In the rows, 128 means zero.
Each row of numbers stands for one thing and depends on some of the facts below. Use the named rows to name the rest.

Facts:
tonir Ξ sketu; vibras Ξ klalen; gretras Ξ stegrok; maka Ξ sozim; potre Ξ liskur; zonubis Ξ mimuk; ploso Ξ flafle
klibrul Ξ bozik; zerus Ξ potre; fliskal Ξ fleve; griris Ξ zaplok; lokur Ξ ploso; zaplok Ξ mefak; tobran Ξ zikun
pludrok Ξ gobol; zoli Ξ vuna; moplon Ξ fivi; puror Ξ fasta; nemevom Ξ dridro; bezus Ξ lokur; vadra Ξ gogrik
seplam Ξ grami; brevir Ξ pogun; brugatal Ξ kovuk; soplus Ξ tuvo; dizin Ξ lisan; klukler Ξ mubul; zotronun Ξ kudok
stegrok Ξ rugis; veplir Ξ trubri; klalen Ξ bruples; bugider Ξ tobran; fleve Ξ stemiklom; pogun Ξ zoli; sketu Ξ maka
fuvon Ξ zovem; puzuden Ξ granuk; vanek Ξ bagru; traza Ξ skimon; skimon Ξ zotronun; temol Ξ fipam; trudos Ξ stosimu
plifle Ξ sobom; figres Ξ nefli; nefli Ξ seplam; flafedos Ξ tonir; skogrur Ξ bezus; kalor Ξ brevir; drebistu Ξ plifle
tagil Ξ topleke; flafle Ξ fliskal; vedralel Ξ puror; vibres Ξ zastaklu; flasam Ξ bidos; tuvo Ξ pevi; vutren Ξ puzuden
stosko Ξ trapladis; granuk Ξ flavi; topleke Ξ veplir; pevi Ξ vibres; sozim Ξ vutren; zovem Ξ tagil; trostel Ξ figres
zastaklu Ξ drebistu; klosigro Ξ pludrok; flegrik Ξ griris; fivi Ξ midovus; plaklu Ξ klomak; dregran Ξ keplazu; kudok Ξ flegrik
basku Ξ gretras; lafar Ξ plaklu; trapladis Ξ fistek; fipam Ξ mebrok; fasta Ξ nerir; podro Ξ betrin; klomak Ξ zonubis
zikun Ξ skaban; sobus Ξ temol; midovus Ξ bege; sodar Ξ grados; mimuk Ξ voflon; voflon Ξ klibrul; kibo Ξ sodar
keplazu Ξ stosko; noska Ξ basku; bruples Ξ zerus; tidri Ξ noska; rugis Ξ vanek; grados Ξ vibras; flavi Ξ flasam
bozik Ξ bevuk; bagru Ξ brugatal; stosimu Ξ dretrus; kovuk Ξ trudos; fistek Ξ traza; tidrigul Ξ lafar; mefak Ξ kibo
flafigo Λ riskon; maka Λ girolom; potre Λ zikun; zerus Λ gogrik; zerus Λ flavi; fliskal Λ skabon; mobral Λ tragu
griris Λ sobom; griris Λ potre; plodraka Λ gogrik; plodraka Λ keplazu; grebek Λ stuko; lustufe Λ podro; skabon Λ mubul
bevuk Λ skabon; trubri Λ midovus; trubri Λ zodra; trubri Λ pames; trubri Λ pibam; pibam Λ trugi; pibam Λ tagil
nemevom Λ vutren; nemevom Λ dridro; vadra Λ trinol; brugatal Λ flegrik; brugatal Λ drumo; brugatal Λ pames; brugatal Λ vibras
brugatal Λ sodar; sobu Λ skudon; soplus Λ pludrok; soplus Λ girolom; skudon Λ girolom; skudon Λ podro; trisker Λ bigrar
klalen Λ relol; fleve Λ veste; teskun Λ girolom; teskun Λ zakaru; pogun Λ gobol; pogun Λ vedralel; pogun Λ trini
pogun Λ vibras; fuvon Λ zerus; mubul Λ pames; zesur Λ tagil; zesur Λ skabon; zakaru Λ girolom; trini Λ risis
tafli Λ mubul; tafli Λ soplus; tafli Λ vibras; vanek Λ pludrok; traza Λ gogrik; trudos Λ tafli; zadre Λ flegrik
zadre Λ traladel; zefler Λ zerus; kema Λ sudraklim; kema Λ keplazu; trebil Λ traladel; trebil Λ plitrun; burol Λ flegrik
burol Λ girolom; zodra Λ flegrik; zodra Λ dizin; tagil Λ risis; tagil Λ skabon; relol Λ mubul; vedralel Λ kalor
vedralel Λ girolom; ruduk Λ vutren; ruduk Λ sodar; mobrum Λ girolom; mobrum Λ vadra; tuvo Λ girolom; stosko Λ trinol
vudolum Λ tuvo; vudolum Λ trini; pevi Λ mobral; pevi Λ trinol; gruti Λ kema; gruti Λ tase; bidos Λ pludrok
tralim Λ girolom; flegrik Λ girolom; gogrik Λ pludrok; tase Λ girolom; tase Λ pames; lafar Λ soplus; traladel Λ stosko
podro Λ girolom; drafluk Λ zakaru; sadi Λ pludrok; sadi Λ vibras; zikun Λ pludrok; zikun Λ flegrik; sobus Λ stosko
midovus Λ bidos; betrin Λ gobol; betrin Λ potre; betrin Λ trinol; sodar Λ pludrok; sodar Λ gogrik; sodar Λ girolom
sodar Λ pames; mimuk Λ flegrik; mimuk Λ girolom; sobom Λ fleve; sobom Λ dridro; tidri Λ pames; soflodrur Λ bevuk
soflodrur Λ mobral; soflodrur Λ vibras; trinol Λ girolom; grados Λ drafluk; flavi Λ pludrok; flavi Λ soplus; flavi Λ vutren
bafli Λ flegrik; sudraklim Λ girolom; bozik Λ pames; plitrun Λ mubul; bagru Λ maka; bagru Λ tragu; stosimu Λ bafli
setrel Λ keplazu; setrel Λ fliskal; setrel Λ vadra; tidrigul Λ vibras; tonir δ dretrus; vibras δ bege; gretras δ dretrus
flafigo δ zastaklu; maka δ podro; zonubis δ dridro; ploso δ dretrus; klibrul δ flodar; zerus δ fasta; fliskal δ dridro
nusti δ zaplok; boklar δ sobus; griris δ sobus; lokur δ figres; plodraka δ plaklu; grebek δ brevir; lustufe δ runu
skabon δ trostel; risis δ dridro; tobran δ stemiklom; bevuk δ dridro; klukes δ vugol; fatrabem δ sobus; trugi δ dretrus
pludrok δ plifle; zoli δ runu; trubri δ runu; pibam δ gobol; puror δ plebra; nemevom δ runu; bezus δ sobus
vadra δ potre; seplam δ stemiklom; brugatal δ klukler; sobu δ gruti; soplus δ moplon; dizin δ podro; skudon δ gruti
radrer δ dretrus; koploklem δ zaplok; zotronun δ mimuk; stegrok δ zaplok; dadek δ testipok; stuko δ moplon; trisker δ basku
veplir δ vugol; klalen δ dretrus; bugider δ mimuk; fleve δ gogrik; teskun δ lisan; pogun δ zaplok; riskon δ flodar
fuvon δ klukler; mubul δ trapladis; zesur δ gogrik; zakaru δ fasta; trini δ basku; vanek δ puzuden; traza δ trostel
dremik δ plifle; skimon δ bege; temol δ mimuk; trudos δ moplon; zadre δ troler; zefler δ dridro; kema δ vibres
pizis δ tafli; mebrok δ fasta; nefli δ gogrik; burol δ bege; zodra δ trapladis; skodepo δ trostel; flafedos δ vibres
skogrur δ midovus; kalor δ brevir; drebistu δ flegrik; gamek δ sketu; tagil δ podro; tragu δ tafli; suplorir δ trebil
flodas δ vugol; relol δ puzuden; flafle δ podro; vedralel δ klukler; zuklok δ vibres; dreke δ figres; ruduk δ sobus
mobrum δ flegrik; flasam δ basku; tuvo δ vibres; vutren δ gogrik; stosko δ basku; granuk δ sobus; topleke δ podro
vudolum δ vibres; pevi δ podro; skaban δ figres; sozim δ plifle; zovem δ zaplok; klosigro δ runu; grami δ sobus
drumo δ basku; bidos δ plifle; tralim δ plifle; stugru δ trapladis; fivi δ fedra; vevem δ runu; vuna δ fedra
dregran δ trostel; kudok δ trebil; tase δ podro; lafar δ sobus; bigrar δ tafli; fipam δ grotrar; traladel δ sobus
drafluk δ tafli; klomak δ moplon; girolom δ sketu; sadi δ podro; zikun δ dretrus; pames δ mimuk; betrin δ mobral
nerir δ gogrik; dupi δ podro; sodar δ bege; voflon δ zaplok; buka δ moplon; kibo δ basku; sobom δ fedra
keplazu δ gruti; noska δ bege; bruples δ puzuden; tidri δ basku; rugis δ dridro; soflodrur δ vugol; trinol δ grotrar
grados δ sobus; pliplezur δ testipok; flavi δ troler; bafli δ tafli; sudraklim δ testipok; liskur δ dretrus; memin δ basku
veste δ plifle; bozik δ dridro; plitrun δ dretrus; bagru δ moplon; stosimu δ basku; kovuk δ stemiklom; setrel δ runu
romo δ vugol; fistek δ vugol; tidrigul δ trostel; mefak δ troler

Some rows with their names:
[134 117 151 125  75 134  92 137 146 143 130 118 123  90 101 115 104 134
 168 149 120  77 104 120 126 134 131  92 100]: zotronun
[141 127 102 144 132 146 137 131 147 135 144 146 114 131 189 118 164 141
 125 131 128  50 142 108 126 120 140  96 131]: flafigo
[118 130 126 127 131 134 131 128 133 131 131 123 128 127 122 126 140 127
 124 125 132 144 128 128 126 129 131 134 122]: lisan
[132 129 129 132 143 123 132 120 121 123 129 133 129 137 144 126 101 137
 131 118 131 122 137 128 127 125 122 119 137]: tidrigul
[129 130 127 127 139 127 128 126 128 126 128 131 129 130 135 126 125 133
 126 124 129 131 130 131 128 127 127 136 131]: zovem
[123 131 123 125 134 130 129 127 130 127 129 125 128 126 129 125 140 127
 126 130 130 137 125 132 126 129 131 140 125]: mubul
[125 132 123 126 146 127 131 126 130 124 129 130 129 129 139 122 129 133
 125 123 129 138 131 134 127 128 129 142 130]: voflon
[129 130 130 126 137 128 125 132 131 130 125 130 129 131 126 129 133 131
 128 125 131 130 129 133 130 128 129 140 132]: pames
[123 132 122 125 135 130 130 128 131 126 130 126 128 125 131 124 140 128
 124 129 128 140 126 132 126 129 131 142 125]: nerir
[131 119 152 126  88 130  90 144 139 146 131 126 116  92  93 109 109 128
 173 148 116  80 107 123 122 133 131  80  95]: skimon
[136 128 130 126 141 125 124 124 123 126 126 137 130 132 136 126 114 141
 127 123 126 121 131 131 129 125 125 134 133]: klosigro
[107 114 106 106 171 115 138 153 148 129 119 124 137 144 158 176 118  87
 123 135 118  93 125 132 121 133  99  87 112]: trisker
[125 126 122 130 114 120 131 132 129 119 120 128 125 126 137 114 141 139
 134 128 139 142 131 133 129 134 124 120 141]: flafle
[126 129 125 129 129 128 131 123 125 125 131 127 127 127 134 124 122 128
 128 128 127 129 129 127 126 127 127 125 126]: plodraka
[127 129 127 127 133 127 128 126 127 127 128 128 129 130 130 127 127 130
 128 127 131 128 128 131 127 127 129 132 129]: relol
[123 131 123 125 134 130 130 128 131 126 130 126 128 125 131 124 140 126
 124 129 128 140 125 132 127 130 131 142 125]: skaban
[120 130 128 126 136 134 129 133 137 134 128 124 128 130 119 128 147 128
 123 123 133 146 128 131 128 129 132 141 126]: gobol
[128 126 134 132 136 129 129 125 128 132 128 130 129 137 127 129 113 135
 129 117 133 129 137 125 129 125 124 119 133]: trostel
[133 128 132 130 136 125 127 126 126 128 126 132 129 134 134 128 114 134
 129 122 129 124 133 129 129 126 124 125 135]: bugider
[125 128 129 126 134 135 127 135 140 131 128 133 129 120 126 123 146 133
 113 121 117 157 129 126 132 129 128 148 125]: dridro
[124 129 130 132 146 129 133 125 130 130 130 129 129 138 134 127 117 135
 126 114 135 138 138 129 128 126 125 127 135]: sketu

Which thing is each row?
No name comes twice in this set of rows, the named rows included.
[111 109 106 109 193 117 126 156 155 132 110 135 143 148 143 176 128 110
 121 129 124 114 113 135 128 129 107  89 116]  bigrar
[143 106 146 125  29 150 106 113 152 136 122  97 145  99 107 147 107 144
 130 150 132  83 100 103 140 132 129 129 114]  zaplok
[129 129 129 130 129 129 131 135 139 124 130 137 127 119 142 121 133 129
 113 119 109 159 134 123 133 131 123 139 131]  fleve
[153 107 137 125  20 145 118 111 123 128 113 104 148 118  94 165 141 126
 101 158 126  93 103 100 143 124 128 139 124]  sodar
[150 111 129 128  34 138 131 123  82 131 109 124 138 143  54 176 192  95
  81 160 116 120 114  99 138 112 129 120 122]  bruples
[137 114 150 124  60 138  95 130 151 140 128 111 130  90 108 122 101 138
 159 150 123  75 101 116 131 135 131 104 105]  kudok
[128 132 128 127 149 126 129 132 135 127 126 134 129 131 139 125 132 134
 122 118 127 144 134 134 131 129 127 147 137]  vutren
[126 124 152 127 112 122  88 156 122 151 133 142 105  98  75 101 122 117
 181 146 109  88 114 128 115 129 131  57  88]  fistek
[121 130 126 128 141 132 131 126 132 130 131 127 128 131 128 125 130 133
 124 120 132 141 132 129 127 127 128 132 127]  plifle
[122 135 117 120 150 130 130 125 131 122 130 129 129 125 139 118 143 134
 121 129 129 143 124 138 124 129 133 158 123]  bevuk
[127 130 124 128 134 127 131 122 125 124 131 128 128 128 137 123 121 131
 128 127 128 130 129 130 125 127 128 130 127]  pogun
[126 121 150 128  96 126  93 145 128 146 136 132 110  92  88 101 109 121
 178 149 110  84 111 123 116 131 130  60  88]  traza
[131 130 125 124 141 127 126 124 126 124 127 133 129 127 136 123 127 136
 124 127 126 130 127 133 127 127 128 144 128]  zoli
[128 131 126 128 146 126 130 126 128 125 128 132 129 133 140 124 122 135
 126 121 130 134 132 132 128 127 127 138 134]  klomak

The same things again, as new rows of numbers:
Named rows:
[124 142 110 134 130 145 146 139 134 128 142 112 117 144 111 122 141 108
 113 102 132 119 130 111 125 126 179]: tonir
[ 89 149 128 125 120 146 133 145 125 120  79 153 133 121 163 147 119 155
 141 117  79  79 145 116  93 102 103]: trudos
[139 128 137 127 119 110 137 134 139 120 138 139 141 139 117 119 130 143
 137 110 132 134 124 123 115 133 116]: skudon
[124 129 121 131 126 139 133 130 135 123 136 117 134 137 123 120 123 109
 131 116 133 114 129 119 139 124 144]: fivi
[194 139 143  62 122  92 122 133 142 124 144  69 181 139 128 130  81 107
  95 165 131 162 118 116  89 153 143]: grados
[175 127 127 101 135  80 124 133 140 131 146  87 158 144 137  84  66 134
 116 180 121 186 126 133  61 133 159]: sodar
[166 141 120 123 138  79 137 126 105 127 177  68 177 140 145  52  70  95
 139 170 140 171 137 112 119 139 166]: kibo
[133 127 129 129 121 115 133 136 140 113 138 133 134 139 114 116 125 136
 137 115 124 129 125 127 112 125 127]: kema
[177 109  63 117 137  86 143 140  83 160 156 122 148 122 163  50  69 103
 142 137 157 187 114 130 128 141 148]: griris
[126 127 120 130 127 139 133 130 139 124 137 117 137 138 122 118 122 110
 136 117 133 114 130 120 141 122 145]: buka
[126 130 120 129 126 136 134 130 137 124 139 116 136 137 123 118 123 109
 132 117 132 116 129 120 137 121 145]: pliplezur
[134 122 134 142 125 118 139 127 127 130 136 125 138 138 109 139 133 131
 124 113 129 144 120 118 121 120 119]: vadra
[134 135 114 105 120 144 133 132 126 118 138 123 132 132 121 128 121  93
 120 121 128 109 115 115 136 129 137]: boklar
[113 121 129 141 128 136 128 132 119 128 102 118 130 133 117 166 118 128
 122 113  99 119 134 113 109 105 121]: bevuk
[113 139 109 131 125 123 118 130 130 114 133  99 127 138 132 144 131 134
 101 131 137 119 127 122 183 124 148]: fasta
[121 141 111 134 133 132 136 141 122 127 129  99 126 138 109 139 129 117
 107 103 109 145 130 118  93 109 155]: plitrun
[127 125 115 127 124 135 130 133 139 120 136 112 135 136 123 106 120 111
 132 106 131 111 130 121 139 130 152]: flafigo
[110 136 110 131 123 126 119 131 129 116 130 107 125 138 134 143 133 137
 104 131 135 113 129 121 180 124 146]: plifle
[120 137 136 147 127 127 150 122 132 113 134 120 120 137 114 157 126 118
 139 128 127 136 119 139 106 123 167]: dizin
[125 122 119 136 126 136 133 129 135 123 141 115 130 140 116 114 125 107
 129 113 136 119 127 120 142 125 150]: bugider
[131 123 136 141 126 122 142 125 129 129 139 130 135 140 112 140 135 127
 129 120 132 145 118 119 124 120 117]: kalor

Rows to name:
No name comes twice in this set of rows, the named rows included.
[136 113 131 138 123 110 135 130 131 127 132 127 130 138 113 128 130 138
 124 105 127 141 120 119 114 128 126]  vedralel
[112 138 122 140 133 149 141 121 137 133 147 149 120 146 129 116 128 127
 133 162 118 138 114 133  99  95 120]  pludrok
[112 130 136 154 130 127 142 125 120 110 110  96 117 130 108 188 119 112
 131 112 110 134 128 134 101 118 168]  tagil
[121 132 122 143 125 131 116 115 147 112 196  78 164 113 118  46 161 113
 147  36 135 183 102 147 138  81  43]  stosko
[133 104 121 138 123 109 127 135 132 130 110 115 126 130 120 121 117 141
 113  86 115 134 127 115 106 128 132]  pogun
[134 124 142 137 128 119 142 124 123 141 130 127 147 136 121 150 137 137
 123 120 129 146 119 115 114 117 101]  trinol
[123 116 118 144 124 137 137 128 136 122 139 124 117 143 106 117 130 107
 124 109 136 112 126 114 144 130 161]  flafedos
[143 117 135 129 118  99 134 136 137 121 130 129 137 134 118 115 126 147
 130  98 125 138 124 119 110 134 120]  mobrum
[117 125 136 133 116 123 139 139 130 123 102 150 132 131 134 141 131 151
 131  97 110  98 135 107 119 129 118]  bagru
[120 134 124 138 123 121 132 126 132 108 157 101 137 134 131  55 119 109
 136 101 122 115 131 106 134 128 144]  trisker
[132 117 140 147 122 108 149 125 129 130 105 107 121 126 123 155 128 134
 129  87 126 134 124 122 108 141 164]  pevi
[152 143 153  72 127 119  91 108 189 138 130  11 169 137 150 155 125 151
  37 152 120 170 111 120 107 115 129]  potre
[120 117 109 129 123 132 126 133 153 121 138 135 118 138 134  68 112 130
 131 122 122 120 125 129 109 121 153]  zefler

Now the same things, written a new way:
Some things and their rows:
[123 117 139 134 104 120 111 124 159  80 128 134 118 115 129 161 123 125
 111 123 137 123 113 145 121 140 143 120 114 116 106 150]: trisker
[138 159 125 137 115  97 156 106 108 147 128 119 109 143 111 124 121 121
 126 169 136 157 151 106 142 139 118  90 113 165 101 114]: podro
[131 143 117 118 123 120 141 124 137 130 122 117 122 135 102  98 133 139
 142 111 138 138 130 128 127 121 131  98 134 139 126 116]: tuvo
[122 163 112 108 137 122 150 127 117 112 130 136 111 130 104 104 134 111
 113 149 104 151 135 130 140 141 125 100 101 145  88 117]: pevi
[111 161 139 118 117 134 133 134  96 133 143 140 114 108 100 119 134 102
 110 143 115 153 143 146 136 157 114 131 122 153  81 107]: sadi
[121 145 138 127 108 132  99 141 123 135 131 120 122 111 123 109 143 100
 126 119 138 136 129 132 125 131 122 138 141 142 114 116]: fuvon
[123 123 127 125 140 128 123 126 131 122 128 126 134 125 138 128 127 123
 125 128 122 132 120 117 127 125 125 139 120 119 140 131]: pizis
[121 122 125 127 139 129 125 126 133 117 127 124 131 124 137 125 127 126
 127 126 123 130 118 121 126 124 122 138 119 117 140 129]: klukes
[120 126 134 118 133 127 126 120 133 117 127 131 128 130 132 117 120 118
 125 131 126 127 111 107 124 121 131 138 123 111 136 133]: klibrul
[134 118 149 126 130 123 131 146 132 171  94 177  58 146 201 170 169 250
 131 100  75 124 149 161 117 187  88 149 122  82 122 155]: liskur
[121 124 127 125 137 127 122 125 132 120 127 128 129 125 136 124 126 124
 125 129 124 132 119 118 127 122 126 137 121 117 138 133]: temol
[137 111 105 199 160 154 108 142 108 114  84 145 161 135 109 217 122 128
 155  98 124 131 125 172 157 142  94 143  67 141 154 104]: mefak
[137 119 131 133 120 114 126 124 125 135 134 132 125 133 149 144 120 103
 128 154 131 108 122 103 136 118 130 130 127 120 134 132]: brevir
[139 122 123 134 121 114 124 128 125 135 132 125 125 128 153 146 120 105
 127 153 133 113 126 107 136 116 130 132 129 127 136 132]: klukler
[123 124 128 127 136 127 124 125 133 119 123 126 130 126 139 127 126 124
 124 132 125 131 120 119 126 124 128 137 122 118 138 134]: puror
[137 127 125 124 112 110 122 123 127 131 128 130 118 128 147 132 115  91
 124 153 136 107 121  93 134 110 135 133 133 124 137 135]: sketu
[135 114 141 131 124 116 126 122 124 138 138 133 123 138 144 147 119 108
 133 152 127 104 119 105 136 120 128 132 125 116 128 132]: lisan
[122 125 127 127 135 127 123 125 133 118 127 125 133 127 138 126 125 125
 123 130 124 128 119 115 126 124 128 139 122 117 137 134]: seplam
[133 116 122 159 114 142 128  73  98 135 154 138 129 137 159 107 149 116
 147 131 143  99 121 106 136 125 131 142 149 126 131 118]: dridro
[131 172  58 126 107 101 110 129 145 106  89 118 109  93 158 102 125  89
  97 133 153 140 145 102 125  96 137 143 134 153 175 134]: noska
[111 148 132 125 141 122 139 111 110 112 129 136 122 125 128 128 118 117
 104 165 110 160 131 107 131 144 117 136  98 131 113 127]: topleke

Rows to name:
No name comes twice in this set of rows, the named rows included.
[145 121 120 134 119 116 146 115 121 141 133 131 124 140 135 136 123 124
 136 141 135 105 135 116 137 118 135 112 136 134 130 127]  mobral
[117  89 208 100 138 148 138 133  98 137 123 155 108 182 128 118  91 116
 156 148 110  87  80  55 124 144 158 132 138  81  86 171]  dretrus
[123 123 122 103 137 134 151 132 124 128 136 136 132 108 105 125 106 130
 128 107 127 109 135 143 125 118 132 138 150 119 144 120]  fliskal
[125 120 126 125 148 150 150 142 104 132  88 144 115 129 145 129  97 157
 126 118 130 118 145 120 119 149 152 141 151 136 138 163]  trugi
[163 144 110 122 101 125 127 140 152 154 132 135 145 163 110 126 141 110
 120 169 123 119 131 144 131 108 148 115 131 152 125 132]  sobus
[148 157  76 144  61  83 106 113 161  90  99 127  93  93 165 155 113  76
  92 151 177 113 144 110 127 107 154 121 137 157 146 153]  basku
[116 137 133 145 108 142 123  81 105 131 132 125 126 129 126  88 137 128
 136 116 157 138 128 103 118 134 130 151 157 139 135 117]  vutren
[161 144 110 150 106 138 112 143 154 161  92 176 126 173  97 196 172 183
 138 109  93 136 142 214 137 150  81 142  86 129 147 106]  grados
[127 122 147 141  92 125 135 103 142 105 128 130 119 114 101 157 113 152
 123 107 163 130 137 150 112 149 142 116 143 135 117 140]  drumo
[129 135 117 114 134 120 130 142 141 130 126 114 124 131 108 103 141 133
 142 103 127 134 126 137 130 115 122  99 122 128 123 114]  lustufe
[119 126 122 115 139 125 123 124 135 114 127 124 130 122 135 111 125 115
 129 120 127 128 115 109 124 113 127 139 125 111 149 128]  zonubis
[131 169  69 124 114 118 110 156 131 111  53 127  89 109 176  98 111 106
 104 129 145 141 148  85 118 122 154 142 143 162 155 168]  gretras
[133 140 123 119 125 120 132 136 136 132 120 118 119 139 105 104 137 140
 142 113 131 144 129 135 129 126 125  95 124 134 115 119]  skudon
[128 124 114  97 140 140 147 152 126 123 137 148 132 105 113 137 115 117
 118 115 111  99 136 165 133 125 137 133 144 122 124 127]  zesur
[118 144 149 117 100 143 107 127 115 135 139 130 117 125 107  89 142  99
 137 110 139 132 118 124 124 132 127 137 151 134 100 116]  flavi

